Here is a tiny trained network, its code and every weight. The questions are about switching its units off for an input and a class, where a switched-off unit gives its printed mean instead of its output.

import numpy as np


def w(rows, s, z=0):
    codes = np.array(rows[::2]) - 128.0
    scale = np.full(codes.shape[1], s)
    scale[-1] = z or s
    return codes * scale


def f(y):
    return np.maximum(y, 0)


def log_softmax(a):
    a = a - a.max(-1, keepdims=True)
    return a - np.log(np.exp(a).sum(-1, keepdims=True))


def net(x, mask):
    res = np.array(x, float).reshape(1, 8) / 4 @ E
    y = f(res @ A[0][:, :-1].T + A[0][:, -1])
    res = res + np.where(mask, y, B[0][:, -1]) @ B[0][:, :-1]
    return log_softmax(res[-1] @ U[:, :-1].T + U[:, -1])


A, B = {}, {}
E = w([
[128,132,117,138,128,135],'x0',
[19,123,63,54,97,142],'x1',
[128,133,119,136,131,136],'x2',
[128,135,118,137,132,139],'x3',
[147,219,104,96,112,41],'x4',
[128,124,132,127,125,122],'x5',
[83,132,145,185,255,62],'x6',
[127,132,115,144,125,133],'x7',
],0.017)
A[0] = w([
[56,77,72,131,151,72,87],'N0',
[95,144,96,71,49,135,132],'N1',
[99,100,91,110,73,175,168],'N2',
[101,21,164,150,142,194,245],'N3',
[163,124,185,193,195,121,167],'N4',
[151,251,106,100,118,62,155],'N5',
[56,122,91,105,175,116,89],'N6',
[231,119,123,118,81,155,189],'N7',
],0.015,0.011)
B[0] = w([
[196,117,144,107,120,183,189],'N0',
[65,159,109,11,170,163,226],'N1',
[102,160,199,90,121,190,214],'N2',
[121,38,164,170,137,171,255],'N3',
[127,137,124,176,216,107,243],'N4',
[140,204,70,98,139,41,234],'N5',
[223,84,58,82,74,138,189],'N6',
[198,53,58,17,101,144,226],'N7',
],0.012,0.024)
U = w([
[172,73,116,123,111,190,200],'0',
[191,148,91,94,85,115,184],'1',
[9,134,196,116,80,200,121],'2',
[6,178,103,87,143,133,2],'3',
[92,105,147,205,169,114,105],'4',
[125,202,155,176,159,79,125],'5',
],0.015,0.0048)

Each question gives the input, the list of numbers given to net, and the class t.
The units are the neurons (one row each of A and B). Each row of codes is followed by its name. A weight is (code - 128) times the scale printed after its matrix; where a second scale follows, it is the last column's (A, B and U).
mask holds one flag per neuron, in row order. A switched-off neuron (its flag False) gives its mean, the last column of its row in B, instead of its output. The means were averaged over made-up inputs and are rounded, as every weight is.
A unit's drop is (log p(t) with every unit on - log p(t) with that unit switched off) / (log p(t) with every unit on - log p(t) with every unit switched off).
The circuit of an input: a set's keep is (log p(t) with only the set's units on - log p(t) with every unit switched off) / (log p(t) with every unit on - log p(t) with every unit switched off). Starting from all 8 units, units are removed one at a time, each time the one whose removal leaves the highest keep (on an exact tie, the one counted first), for as long as the keep stays at least 0.8.
circuit, biggest first: the units of the circuit, biggest drop first
k most important neurons: the k neurons with the biggest drops, biggest first
drop when u is switched off: that unit's drop, to one decimal
input [-4,1,3,-5,1,7,5,-8], class 1: 4 most important neurons => [N3, N6, N0, N2]
input [6,6,-2,-4,0,3,-4,4], class 2: circuit, biggest first => [N2]
input [3,-5,-8,4,8,1,1,0], class 5: circuit, biggest first => [N6, N4]
input [8,1,0,7,0,-8,-3,3], class 2: circuit, biggest first => [N5, N6, N2]
input [-5,6,0,2,0,-6,-8,1], class 2: 3 most important neurons => [N2, N5, N4]
input [1,-7,1,0,1,-4,0,8], class 1: 2 most important neurons => [N7, N3]
input [4,0,0,6,-7,6,8,4], class 4: 2 most important neurons => [N4, N7]
input [-8,7,-6,-1,0,4,0,3], class 2: 4 most important neurons => [N7, N5, N1, N2]
input [-8,8,3,4,-5,-4,-1,6], class 2: 2 most important neurons => [N2, N7]
input [1,4,-6,-5,7,6,0,6], class 3: 2 most important neurons => [N1, N7]
input [-4,-1,2,-1,2,6,5,-3], class 5: 2 most important neurons => [N7, N3]
input [8,-1,-3,8,1,8,4,-8], class 5: 2 most important neurons => [N3, N7]
input [6,0,-3,4,-5,-5,3,3], class 4: drop when N7 is switched off => 0.6
input [-7,6,5,-4,4,8,3,-2], class 1: circuit, biggest first => [N6]
input [4,2,1,-7,3,3,-8,-4], class 3: drop when N1 is switched off => 1.0
input [-1,0,-4,-8,2,1,4,-6], class 5: drop when N7 is switched off => 0.9
